Look-ups in named tables: a row name and a column name give one cell, copied from the table.

Table Pipu
         Gerom   Pil  Tofopa  Zodere   Dil  Kesev  Tena   Dul  Dufovu
Boboter   63.5  59.6    58.8    62.5  24.6   64.4  37.1  59.5    44.3
Natubi    41.1  39.6    41.8    44.2  71.3   41.1  82.8  52.8    66.9
Bil       63.9  60.2    58.5    61.5  35.8   58.4  40.8  56.8    45.7
Pemogi    44.6  47.0    36.6    50.7  68.2   40.5  79.0  55.6    63.3
Kosim     60.4  60.7    56.5    63.7  20.9   63.8  36.0  58.1    40.3
Tedif     52.8  57.9    43.7    57.5  72.8   51.9  61.6  61.6    65.5
Kopan     63.3  58.9    57.3    60.8  34.0   59.9  37.7  60.4    45.2
Leb       60.7  65.1    60.3    61.7  75.5   59.3  52.4  59.4    61.1
Bet       63.2  59.9    65.3    60.4  55.0   54.6  46.4  55.4    51.7

Tena of Kosim is 36.0
Dul of Boboter is 59.5
Dul of Leb is 59.4
Zodere of Leb is 61.7
Tena of Natubi is 82.8
Gerom of Kosim is 60.4

Tuvupu =
          Piv  Dodab  Zifo  Bitura  Namut  Lalo  Merasul  Kurituv
Nok      5829   5924  5970    5856   5839  5960     5712     5888
Virepu   7581   7114  5431    4438   3932  4635     6749     5691
Bemufol  3819   6718  7840    4958   7005  8935     2196     6424
Zotala   7383   8444  7726    2489   3784  5374     4789     7629
Dogodeb  5757   5833  5839    5951   5825  5919     5722     5765
Videt    5458   6093  5430    6282   5223  5725     5173     5276

What is the Kurituv of Videt in Tuvupu? 5276
What is the Lalo of Bemufol in Tuvupu? 8935
What is the Piv of Zotala in Tuvupu? 7383
What is the Zifo of Zotala in Tuvupu? 7726
What is the Lalo of Dogodeb in Tuvupu? 5919
What is the Zifo of Bemufol in Tuvupu? 7840
What is the Piv of Virepu in Tuvupu? 7581
What is the Lalo of Nok in Tuvupu? 5960
What is the Namut of Videt in Tuvupu? 5223
What is the Merasul of Virepu in Tuvupu? 6749
Which row has the largest Namut? Bemufol

Table Sofava
fields: Kuz, Zil, Rit, Ridul, Gavu, Kogiga
San: [24.3, 9.9, 27.4, 58.7, 38.2, 16.1]
Zufitok: [16.3, 29.4, 12.8, -7.7, -7.1, 2.7]
Fozativ: [-4.2, 19.5, 14.9, 32.0, 27.5, 24.4]
Tepuvut: [28.5, 20.7, 19.7, 1.4, 5.6, 10.3]
Nazam: [19.3, 18.5, 10.7, 6.8, 8.2, 10.6]
Sepib: [-5.0, 31.3, 35.3, 5.9, 26.5, 23.8]
Dugofat: [78.7, -55.1, -27.7, 98.2, 37.5, 29.5]
Namo: [66.5, -30.0, -25.0, 70.1, 9.8, 16.5]
Fuzi: [-21.6, 47.1, 31.4, -23.5, 13.6, 11.8]
Kitaf: [56.8, -4.0, -1.3, 26.1, 8.0, 10.7]

Kitaf, Kogiga: 10.7
Fuzi, Ridul: -23.5
Namo, Gavu: 9.8
Tepuvut, Ridul: 1.4
Dugofat, Gavu: 37.5
Fuzi, Rit: 31.4
Fozativ, Rit: 14.9
Which row has the largest Zil? Fuzi

Kekenul:
|  | Zirori | Fum | Lonirom | Bif | Diseb | Raf | Ranu | Kureven | Lal | Pamoza |
|---|---|---|---|---|---|---|---|---|---|---|
| Ran | 89 | 206 | 147 | 119 | 187 | 135 | 127 | 178 | 131 | 127 |
| Nularo | 130 | 127 | 28 | 74 | 142 | 162 | 245 | 115 | 205 | 186 |
| Nito | 137 | 125 | 116 | 131 | 114 | 147 | 136 | 120 | 139 | 113 |
| Nirer | 91 | 178 | 164 | 158 | 193 | 24 | 153 | 56 | 195 | 195 |
| Zum | 145 | 131 | 126 | 131 | 130 | 120 | 148 | 123 | 130 | 122 |
| Lel | 121 | 119 | 93 | 141 | 134 | 110 | 135 | 120 | 104 | 171 |
| Tosil | 168 | 102 | 144 | 116 | 145 | 158 | 109 | 141 | 105 | 125 |
| Nosofup | 155 | 81 | 154 | 132 | 79 | 134 | 132 | 166 | 108 | 155 |
| Vev | 129 | 107 | 110 | 138 | 100 | 111 | 126 | 154 | 101 | 135 |

What is the Fum of Ran in Kekenul?
206
What is the Kureven of Zum in Kekenul?
123
What is the Bif of Nirer in Kekenul?
158
What is the Fum of Nirer in Kekenul?
178
What is the Diseb of Nularo in Kekenul?
142
What is the Ranu of Vev in Kekenul?
126
What is the Pamoza of Nularo in Kekenul?
186
What is the Ranu of Nirer in Kekenul?
153
What is the Lal of Zum in Kekenul?
130
What is the Fum of Nularo in Kekenul?
127
What is the Kureven of Nito in Kekenul?
120
What is the Lonirom of Ran in Kekenul?
147
What is the Diseb of Zum in Kekenul?
130
What is the Zirori of Lel in Kekenul?
121
What is the Kureven of Nirer in Kekenul?
56
What is the Raf of Vev in Kekenul?
111
What is the Bif of Nosofup in Kekenul?
132

